Each row comes from the steps of one walk. Every step used is in the known rows, and no mark comes twice. Write the walk behind each row, first mark first.
Known rows
zepa > rovek: [-3.44  1.01 -1.25  0.09  1.28 -1.43 -1.29  1.01  0.30 -1.53 -3.13 -2.88
 -3.68 -4.64  0.42 -1.15  0.45  0.03 -0.23  2.43  0.31]
vovekom > remolas > rovek: [ 0.35  0.70 -1.59 -1.22  0.73 -0.75 -1.64  1.00 -1.31  0.57  0.26 -1.14
 -2.61  0.51  0.04 -0.06  1.03  0.27  0.56  0.22  0.01]
sopi > vovekom > remolas > suso > nudob: [ 4.61 -0.70  0.27  0.23  0.32  0.98 -0.91 -1.33 -1.46  0.61 -0.25  4.22
  1.37 -0.05 -0.27  0.15  2.49 -0.21  0.07 -0.36 -0.22]
suso > nudob: [ 1.12 -0.83  1.99  1.84 -1.77 -0.40 -1.10 -3.37  0.39 -0.88 -3.95 -2.32
  2.04  2.93  0.31  0.28  2.41  1.22  1.16 -1.06 -0.88]
remolas > rovek > suso > nudob > dukefup: [-3.17 -1.73  4.62  0.64 -1.39 -0.86 -0.19 -1.38  2.14 -0.93 -0.01 -2.06
 -1.39  4.17  0.38 -1.28 -0.87  1.59  0.93  4.16 -1.17]
nudob > vovekom > remolas > suso > zepa: [ 2.23  0.36  1.22 -1.51 -0.39  0.72  3.49 -1.40 -0.07  2.07  2.33 -0.76
  2.11 -0.36 -0.17  1.65  2.17 -0.96 -1.32 -1.91  0.04]
zepa > suso > nudob > vovekom: [-3.21  1.21  3.65 -0.06 -1.05  0.16  2.50 -2.87  0.81  0.05 -3.56 -3.26
  5.43 -0.65 -0.28 -1.07  3.46 -0.56  1.47  1.60 -1.43]
nudob > dukefup: [-1.69 -2.53  3.04  1.04  0.31 -1.60  1.25 -0.04  2.19 -0.91  1.30 -3.01
  2.45 -0.94  0.11 -1.09 -1.06 -1.21 -0.79 -1.08  0.77]
sopi > remolas > rovek > suso > nudob > vovekom: [-2.11  2.32  3.98  1.12 -2.93 -0.50  0.12  0.79  0.86 -0.19  1.48  1.65
  0.53  4.69 -1.28 -0.16 -2.49  0.55  1.22  2.63 -0.13]
sopi > vovekom > remolas > zepa > suso > nudob: [ 1.58  0.21 -0.59 -0.42  0.99  1.76 -2.23 -1.99 -0.96  0.22 -0.38  7.21
  2.72 -0.42 -0.68 -1.18  0.03  0.36  0.64  0.21 -0.45]
nudob > vovekom > remolas > sopi: [-0.26  0.85 -1.82 -0.59  1.28  0.38  3.85  0.15 -1.03  1.23  1.31  0.90
  0.02  1.04  0.13  2.19  1.09 -1.81 -1.09 -0.96  0.39]
rovek > suso > nudob: [-0.37 -1.68  4.10  1.38 -1.47 -0.15 -0.75 -3.22  1.98 -1.69 -3.87  2.04
 -0.14  6.27  0.12  1.16 -0.58  1.21  0.06  3.25 -1.23]
nudob > vovekom > remolas > rovek > suso > zepa: [-0.27  1.45  2.02 -1.66 -0.52  0.46  2.24  0.44  0.93  1.01  2.05  1.20
  0.04  2.95 -0.57  0.65  0.87 -0.09 -0.92  2.49 -0.76]
vovekom > remolas > sopi: [ 0.42 -0.76 -4.32 -0.41  2.22  0.29  0.16  1.39 -2.30  0.13 -0.23 -0.83
 -2.21  1.40  0.46  2.16  0.46 -1.20 -0.32 -2.72  0.51]
sopi > remolas: [-0.22  1.57  0.46  1.78 -1.35 -1.43 -1.23  2.62 -0.23 -0.94 -0.05  0.38
  1.68  1.00 -1.45  0.19 -2.63 -0.56  0.53 -1.35  0.93]
rovek > remolas > suso > nudob: [ 1.38 -1.61  0.87  1.02 -1.69  0.23  1.19 -2.41  0.40  0.77 -0.92 -3.77
  1.61 -0.19  1.74 -0.05  1.48 -0.02  1.31 -3.58  0.61]
sopi > vovekom: [ 1.46 -0.04 -0.40  2.18  0.85 -0.90 -0.83  2.12  0.10 -1.12 -1.87  2.72
  1.79 -0.70 -0.73 -0.95 -0.26  0.24 -0.21  2.96 -0.60]
sopi > vovekom > remolas: [ 3.34  0.45 -1.33  0.40  1.48  0.20 -1.59  1.75 -0.94 -0.37 -0.62  5.60
  0.77 -0.04 -0.89 -0.30  0.77 -0.75 -0.53  1.36 -0.05]
sopi > vovekom > remolas > rovek > suso: [ 1.52  0.53 -0.05 -0.07  1.30  0.17 -1.73  2.37 -0.39 -0.34  0.38  5.84
 -1.49  1.81 -0.84 -0.96 -0.39  0.16 -0.13  4.72 -0.65]
rovek > remolas > suso > zepa > dukefup: [ 1.02 -0.63 -1.82  0.51 -1.63  0.26  0.57  1.49  0.61  0.15  1.13 -7.04
  1.01 -3.50  1.31 -0.78  0.60 -0.20  0.67 -3.75  0.36]
vovekom > remolas > zepa > suso: [-1.12 -0.17 -2.32 -2.13  1.47  0.82 -1.50 -2.28 -1.06  0.88  0.25  3.34
  0.15 -1.65 -0.24  0.05 -1.47  0.09  0.17 -2.01  0.29]
vovekom > remolas > zepa > dukefup: [ 0.69  0.60 -5.15 -1.25  0.68  0.72 -3.13 -1.59 -1.27  0.26  1.99  3.42
 -3.05 -2.59  0.04  0.70 -2.31  0.14 -0.11 -2.96  0.83]

Write each row's walk
[ 1.39  0.69  0.70 -1.15  0.01  0.17  3.75 -1.91 -0.42  2.14  1.74  1.07
  0.67 -0.83  0.04  1.80  1.62 -1.37 -1.22 -0.82  0.44] : nudob > vovekom > remolas > suso
[-2.50  0.37 -1.45 -0.26  0.77 -0.55  0.31  0.67  0.29 -0.16 -1.20 -4.10
 -3.31 -6.35  1.65 -1.56  0.28 -0.63  0.27 -0.16  1.33] : zepa > rovek > remolas > suso
[ 2.13 -0.53 -0.82 -2.35  0.54  0.81 -0.73 -0.16 -1.07  0.80  0.84 -2.55
 -1.76 -2.70  0.47  0.58  2.23 -0.16 -0.63 -2.96  0.20] : vovekom > remolas > suso > zepa > rovek
[ 2.66 -0.25 -2.34  0.08  1.69  0.86 -2.41 -0.18 -0.97  0.26  1.00  8.28
  0.27 -0.50 -0.74 -0.35 -1.88  0.43 -0.55  0.16  0.28] : sopi > vovekom > remolas > zepa
[-2.31 -0.91  1.90  0.08 -0.92 -0.98 -0.78  2.32  1.73 -1.13 -0.79 -3.33
 -1.94  3.54 -0.14 -0.92 -1.32  2.52  0.31  4.97 -1.91] : remolas > rovek > suso > zepa
[ 0.83  1.61  0.44 -0.76  0.12 -0.08  2.64 -0.85 -0.02  1.17  0.88  2.34
  1.43  0.63 -0.55  1.56  1.42 -1.56 -1.15 -0.05  0.44] : nudob > vovekom > remolas
[-1.10 -0.89 -2.56  0.89 -0.01  0.04 -0.67 -1.16  0.94  0.25  0.61  1.46
  0.38 -0.82  1.02 -0.50 -3.90  0.86  0.39 -2.58  1.30] : rovek > remolas > zepa
[-1.79  1.41  2.33  0.83 -2.31 -0.88 -1.61  3.91  0.82 -1.06  1.52 -0.93
 -0.25  3.82 -1.42 -0.83 -3.65  1.14  0.92  1.79 -0.36] : sopi > remolas > rovek > suso > zepa
[-0.77 -1.47 -3.98  2.49  2.29 -0.36  1.18  3.41 -1.46 -0.99 -1.16 -0.70
 -0.50  0.41  0.32  0.38 -0.66 -0.04 -0.05  1.20 -0.49] : remolas > sopi > vovekom
[-1.72  2.15  0.04  1.32 -1.58 -1.80 -1.53  3.60 -0.55 -0.44  1.18 -2.15
 -0.37  0.73 -1.14 -0.93 -2.42  0.43  1.54  0.46  0.44] : sopi > remolas > rovek
[-0.14 -1.54  0.26 -0.55 -0.30 -0.34  0.63 -0.07  0.22  0.03 -0.68 -7.23
 -1.18 -4.43  0.82 -0.55  1.58  1.20 -0.34 -1.21 -0.43] : remolas > suso > zepa > rovek
[-0.16  1.06 -1.27 -1.81 -0.33  0.39 -2.36  2.24 -0.05 -0.56  1.34 -1.04
 -3.88  1.52 -0.28 -0.15  0.09  0.44  0.16  1.76 -0.91] : vovekom > remolas > rovek > suso > zepa > dukefup
[-0.60 -0.18 -0.97 -2.01  0.76  1.69 -3.12 -4.31 -0.21  0.00 -0.02  6.61
 -3.96  0.59  0.39  0.65 -1.96  1.02 -0.42 -0.46  0.55] : vovekom > remolas > zepa > rovek > suso > nudob
[ 0.80  1.29  0.67 -2.09  0.16  0.80  3.05 -0.98 -0.06  1.66  2.06 -0.88
 -0.03 -2.68  0.03  0.95  2.55 -1.01 -1.40 -0.94  0.37] : nudob > vovekom > remolas > suso > zepa > rovek
[-3.25  0.81  0.92 -0.99  1.00  1.18  0.71 -1.58  0.47 -0.96 -1.69  2.18
 -4.36  1.15  0.69  0.84  0.46 -0.51 -0.63  3.23 -0.10] : zepa > rovek > suso > nudob > vovekom > remolas > sopi
[-1.01  0.46 -0.41 -0.36 -0.24  0.24 -1.23  2.88  1.48 -1.44 -1.24 -5.83
  0.14 -2.71  0.47 -2.02  1.05  0.41 -0.08 -1.17 -0.03] : suso > zepa > rovek > remolas
[ 1.64 -2.57  0.59  0.26 -0.90 -0.45  1.24 -0.38  0.18  0.39 -0.39 -6.73
  1.38 -1.41  0.50  0.44  1.27  1.29 -0.29 -2.19 -0.90] : remolas > suso > zepa
[-0.07 -2.41  4.98  1.51 -1.61 -0.32  0.13 -3.55  1.82 -0.94 -0.82 -2.96
  3.78  2.04  0.48 -0.76  1.62  0.00  0.61 -2.36  0.02] : suso > nudob > dukefup
[-0.36 -0.80 -3.75  2.23  1.59  0.28  1.34  3.81 -0.49 -0.55 -0.39 -1.15
  0.79  0.02  1.08 -0.53 -1.04 -1.20  0.54 -1.17  0.75] : rovek > remolas > sopi > vovekom
[ 3.90 -0.55 -0.96  0.04  1.28  0.37 -0.49  0.62 -1.37  0.64  0.35  4.15
  0.64 -1.45 -0.37  0.10  1.01 -0.68 -0.50  0.54  0.07] : sopi > vovekom > remolas > suso
[ 0.40  0.37  0.74  1.35 -1.56 -1.17  0.17  1.01 -0.80  0.33  1.02 -1.40
  1.09 -0.70 -0.68  0.66 -2.16 -0.38  0.51 -2.45  1.09] : sopi > remolas > suso
[-1.67  1.40 -0.41 -1.85  0.68  0.82  2.50 -2.70 -0.05  1.78  1.73  4.17
  1.99 -1.45 -0.44  0.65 -0.70 -0.77 -0.79 -0.27  0.30] : nudob > vovekom > remolas > zepa > suso
